Below are the code and all the weights of a small trained network. Each question names an input and a target symbol and asks about switching units off, where a switched-off unit gives its printed mean instead of its output.

import numpy as np


def w(rows, s, z=0):
    codes = np.array(rows[::2]) - 128.0
    scale = np.full(codes.shape[1], s)
    scale[-1] = z or s
    return codes * scale


def f(y):
    return y / 2 * (1 + np.tanh(0.7978845608 * (y + 0.044715 * y**3)))


def softmax(a):
    e = np.exp(a - a.max(-1, keepdims=True))
    return e / e.sum(-1, keepdims=True)


def log_softmax(a):
    a = a - a.max(-1, keepdims=True)
    return a - np.log(np.exp(a).sum(-1, keepdims=True))


def net(x, mask):
    ids = ['ΔΣΨαβεηθλμπφ'.index(c) for c in x.split()]
    T = len(ids)
    res = E[ids] + P[:T]
    q, k, v = (res @ M[0].T for M in (Q, K, V))
    z = softmax(np.where(np.tri(T) > 0, q @ k.T / 2**0.5, -1e9)) @ v
    res = res + np.where(mask[0], z, O[0][:, -1]) @ O[0][:, :-1]
    y = f(res @ A[0][:, :-1].T + A[0][:, -1])
    res = res + np.where(mask[1:13], y, B[0][:, -1]) @ B[0][:, :-1]
    return log_softmax(res[-1] @ U[:, :-1].T + U[:, -1])


Q, K, V, O, A, B = {}, {}, {}, {}, {}, {}
E = w([
[72,125,36,182,162],'Δ',
[100,106,53,44,174],'Σ',
[98,146,136,111,85],'Ψ',
[124,195,38,112,156],'α',
[132,85,188,154,153],'β',
[135,236,168,51,123],'ε',
[179,162,50,52,80],'η',
[167,122,119,81,162],'θ',
[62,111,228,41,128],'λ',
[101,214,192,117,191],'μ',
[132,106,102,145,236],'π',
[112,87,122,6,63],'φ',
],0.015)
P = w([
[181,144,55,254,133],'0',
[114,157,163,72,178],'1',
[110,161,169,59,177],'2',
[118,156,166,54,185],'3',
[116,148,159,64,183],'4',
[120,131,156,65,184],'5',
[126,137,147,74,189],'6',
[127,126,148,66,194],'7',
[127,132,154,69,192],'8',
[131,120,141,79,196],'9',
],0.0089)
Q[0] = w([
[90,131,133,226,1],'head 0',
[128,159,127,75,207],'head 0',
],0.011)
K[0] = w([
[86,152,160,34,238],'head 0',
[253,92,94,255,87],'head 0',
],0.0076)
V[0] = w([
[132,184,199,35,247],'head 0',
[53,136,149,2,108],'head 0',
],0.0054)
O[0] = w([
[192,254,244,117,159,45],'head 0',
[4,225,137,84,71,2],'head 0',
],0.0096,0.0041)
A[0] = w([
[187,38,172,176,96,199],'neuron 0',
[52,142,178,99,130,84],'neuron 1',
[65,63,158,169,129,115],'neuron 2',
[130,130,121,67,22,104],'neuron 3',
[65,73,51,186,104,73],'neuron 4',
[54,62,160,82,107,119],'neuron 5',
[1,97,166,146,253,151],'neuron 6',
[241,193,119,135,140,135],'neuron 7',
[58,240,128,86,160,218],'neuron 8',
[138,21,140,132,75,82],'neuron 9',
[218,75,158,135,129,253],'neuron 10',
[117,134,92,40,59,122],'neuron 11',
],0.0081,0.0043)
B[0] = w([
[201,191,141,67,83,195],'neuron 0',
[147,37,161,154,220,144],'neuron 1',
[125,66,144,219,88,135],'neuron 2',
[82,177,166,182,27,159],'neuron 3',
[32,81,241,114,152,161],'neuron 4',
[116,52,108,102,200,181],'neuron 5',
[253,142,54,232,26,228],'neuron 6',
[150,186,89,96,175,166],'neuron 7',
[70,73,170,235,152,206],'neuron 8',
[118,107,216,150,152,175],'neuron 9',
[132,183,168,57,89,254],'neuron 10',
[75,173,78,212,101,195],'neuron 11',
],0.0064,0.007)
U = w([
[150,177,136,65,191,85],'Δ',
[124,32,191,140,178,3],'Σ',
[90,82,22,107,140,123],'Ψ',
[187,137,69,181,125,81],'α',
[118,218,162,204,177,127],'β',
[40,107,145,77,50,184],'ε',
[50,190,66,136,228,154],'η',
[184,158,185,149,37,128],'θ',
[50,122,59,247,63,165],'λ',
[134,253,65,113,18,192],'μ',
[54,197,192,197,137,161],'π',
[67,242,170,108,227,110],'φ',
],0.0069,0.0046)

Each question gives the input, a string of symbols that net reads in full, and the target symbol t.
The units are the heads (2 rows each of Q, K, V and O) and the neurons (one row each of A and B). Each row of codes is followed by its name. A weight is (code - 128) times the scale printed after its matrix; where a second scale follows, it is the last column's (O, A, B and U).
mask holds one flag per unit, heads first, then neurons. A switched-off unit (its flag False) gives its mean, the last column of its rows in O or B, instead of its output. The means were averaged over made-up inputs and are rounded, as every weight is.
A unit's drop is (log p(t) with every unit on - log p(t) with that unit switched off) / (log p(t) with every unit on - log p(t) with every unit switched off).
The circuit of an input: a set's keep is (log p(t) with only the set's units on - log p(t) with every unit switched off) / (log p(t) with every unit on - log p(t) with every unit switched off). Starting from the 12 units with the biggest drops (on a tie, the unit counted first), units are removed one at a time, each time the one whose removal leaves the highest keep (on an exact tie, the one counted first), for as long as the keep stays at least 0.8.
units of the circuit, in order: the units of the circuit, biggest drop first
top k neurons: the k neurons with the biggest drops, biggest first
drop of u: that unit's drop, to one decimal
input φ θ λ π θ μ Σ, target λ: units of the circuit, in order : [head 0; neuron 6; neuron 11; neuron 8]
input φ ε Σ Σ η π, target λ: units of the circuit, in order : [head 0; neuron 6]
input Σ Δ λ, target Σ: units of the circuit, in order : [neuron 1; neuron 5]
input λ μ ε, target π: units of the circuit, in order : [neuron 8; head 0]
input μ θ β φ φ α β φ η ε, target φ: units of the circuit, in order : [head 0; neuron 6]
input Δ φ θ φ β λ φ θ, target Σ: units of the circuit, in order : [head 0; neuron 9]
input φ φ Ψ, target λ: top 3 neurons : [neuron 8; neuron 10; neuron 11]
input φ α α Δ, target λ: top 3 neurons : [neuron 6; neuron 8; neuron 10]
input φ λ Ψ, target λ: top 2 neurons : [neuron 8; neuron 10]
input λ φ Σ α η η Ψ π λ ε, target π: units of the circuit, in order : [head 0; neuron 8]
input π Ψ α β π, target α: top 2 neurons : [neuron 6; neuron 4]
input η φ Δ π Δ π, target α: top 2 neurons : [neuron 6; neuron 8]
input β φ β φ θ θ, target Δ: top neuron : [neuron 6]
input φ η μ λ φ, target λ: top 2 neurons : [neuron 11; neuron 3]
input φ π π θ θ π λ, target λ: drop of neuron 2 : 0.1
input μ Δ η φ Ψ, target π: drop of head 0 : 1.2
input Δ ε β η Σ, target Σ: drop of neuron 4 : 0.5
